Below are the code and all the weights of a small trained network. Each question names an input and a class and asks about switching units off, where a switched-off unit gives its printed mean instead of its output.

import numpy as np


def w(rows, s, z=0):
    codes = np.array(rows[::2]) - 128.0
    scale = np.full(codes.shape[1], s)
    scale[-1] = z or s
    return codes * scale


def f(y):
    return np.maximum(y, 0)


def log_softmax(a):
    a = a - a.max(-1, keepdims=True)
    return a - np.log(np.exp(a).sum(-1, keepdims=True))


def net(x, mask):
    res = np.array(x, float).reshape(1, 3) / 4 @ E
    y = f(res @ A[0][:, :-1].T + A[0][:, -1])
    res = res + np.where(mask, y, B[0][:, -1]) @ B[0][:, :-1]
    return log_softmax(res[-1] @ U[:, :-1].T + U[:, -1])


A, B = {}, {}
E = w([
[165,171,177,124,6,166,116,142,199,139],'x0',
[201,134,195,163,124,174,144,83,9,156],'x1',
[204,74,150,105,123,74,134,254,111,161],'x2',
],0.008)
A[0] = w([
[117,101,113,122,240,115,125,124,76,127,112],'n0',
[82,127,108,128,149,102,123,179,226,127,104],'n1',
[181,135,160,141,110,143,124,106,48,134,118],'n2',
[155,135,145,109,37,150,126,120,157,133,120],'n3',
[141,132,143,128,74,138,126,129,148,130,100],'n4',
[142,124,135,123,133,127,126,156,127,130,171],'n5',
[127,124,125,137,128,134,125,121,125,125,246],'n6',
[98,139,133,128,124,152,130,68,134,126,104],'n7',
[123,127,132,112,116,136,124,134,125,118,173],'n8',
[177,114,143,117,127,117,138,248,96,134,99],'n9',
[170,132,150,135,108,144,132,94,64,136,98],'n10',
[135,124,125,119,148,114,131,115,123,127,110],'n11',
[158,126,139,142,55,138,123,114,144,124,120],'n12',
[114,129,114,127,114,136,138,89,132,132,105],'n13',
[91,149,131,125,122,151,129,26,139,120,125],'n14',
],0.016,0.011)
B[0] = w([
[80,167,139,185,138,132,140,168,128,111,215],'n0',
[98,98,114,92,115,162,134,104,120,62,219],'n1',
[99,100,111,82,118,148,132,111,134,84,219],'n2',
[91,150,133,162,161,122,139,157,110,120,222],'n3',
[102,142,120,163,143,127,131,145,133,120,176],'n4',
[155,130,159,126,130,119,128,115,136,141,182],'n5',
[173,160,253,57,107,98,150,113,125,160,226],'n6',
[153,105,102,161,126,117,111,132,129,123,180],'n7',
[133,137,153,122,124,117,137,123,130,139,169],'n8',
[180,96,101,183,115,108,98,115,132,121,248],'n9',
[96,108,99,100,122,144,128,120,149,83,195],'n10',
[117,139,128,140,129,133,122,134,129,118,138],'n11',
[101,154,133,154,140,132,137,145,119,128,196],'n12',
[146,110,121,148,128,132,123,136,138,123,154],'n13',
[180,93,120,162,117,103,108,133,129,121,223],'n14',
],0.029,0.013)
U = w([
[254,62,120,210,93,52,38,122,147,116,77],'0',
[32,248,161,214,187,119,193,223,96,113,81],'1',
[67,64,96,13,92,198,154,69,152,56,128],'2',
[206,201,239,39,110,79,185,104,121,197,252],'3',
[134,159,45,96,158,146,112,128,138,182,85],'4',
[128,136,63,120,149,147,116,121,124,179,94],'5',
],0.0075,0.0048)

Each question gives the input, the list of numbers given to net, and the class t.
The units are the neurons (one row each of A and B). Each row of codes is followed by its name. A weight is (code - 128) times the scale printed after its matrix; where a second scale follows, it is the last column's (A, B and U).
mask holds one flag per neuron, in row order. A switched-off neuron (its flag False) gives its mean, the last column of its row in B, instead of its output. The means were averaged over made-up inputs and are rounded, as every weight is.
A unit's drop is (log p(t) with every unit on - log p(t) with that unit switched off) / (log p(t) with every unit on - log p(t) with every unit switched off).
The circuit of an input: a set's keep is (log p(t) with only the set's units on - log p(t) with every unit switched off) / (log p(t) with every unit on - log p(t) with every unit switched off). Starting from the 12 units with the biggest drops (on a tie, the unit counted first), units are removed one at a time, each time the one whose removal leaves the highest keep (on an exact tie, the one counted first), for as long as the keep stays at least 0.8.
circuit, biggest first: the units of the circuit, biggest drop first
unit that matters most: the unit with the biggest drop
k most important neurons: the k neurons with the biggest drops, biggest first
drop of u: that unit's drop, to one decimal
input [0,6,-4], class 2: 3 most important neurons => n2, n9, n10
input [8,-6,-2], class 1: circuit, biggest first => n3
input [-6,3,5], class 1: 2 most important neurons => n0, n14
input [-8,-8,-8], class 0: 3 most important neurons => n14, n3, n7
input [-5,7,3], class 2: 3 most important neurons => n2, n10, n3
input [-5,-6,3], class 2: 4 most important neurons => n1, n3, n12, n4
input [3,3,2], class 3: circuit, biggest first => n0, n1, n14
input [7,2,-5], class 1: 3 most important neurons => n3, n9, n12
input [2,-4,3], class 2: 2 most important neurons => n1, n14
input [8,-8,3], class 1: 2 most important neurons => n3, n2
input [7,-8,-8], class 0: 3 most important neurons => n14, n7, n2
input [8,8,-6], class 1: 4 most important neurons => n3, n12, n1, n4
input [-7,2,-8], class 0: 2 most important neurons => n14, n7
input [4,6,0], class 2: unit that matters most => n2
input [-2,1,3], class 3: 2 most important neurons => n14, n7
input [-6,0,2], class 1: drop of n0 => 2.2
input [3,0,-3], class 3: drop of n0 => 0.7
input [-6,-5,-6], class 0: drop of n2 => 0.2
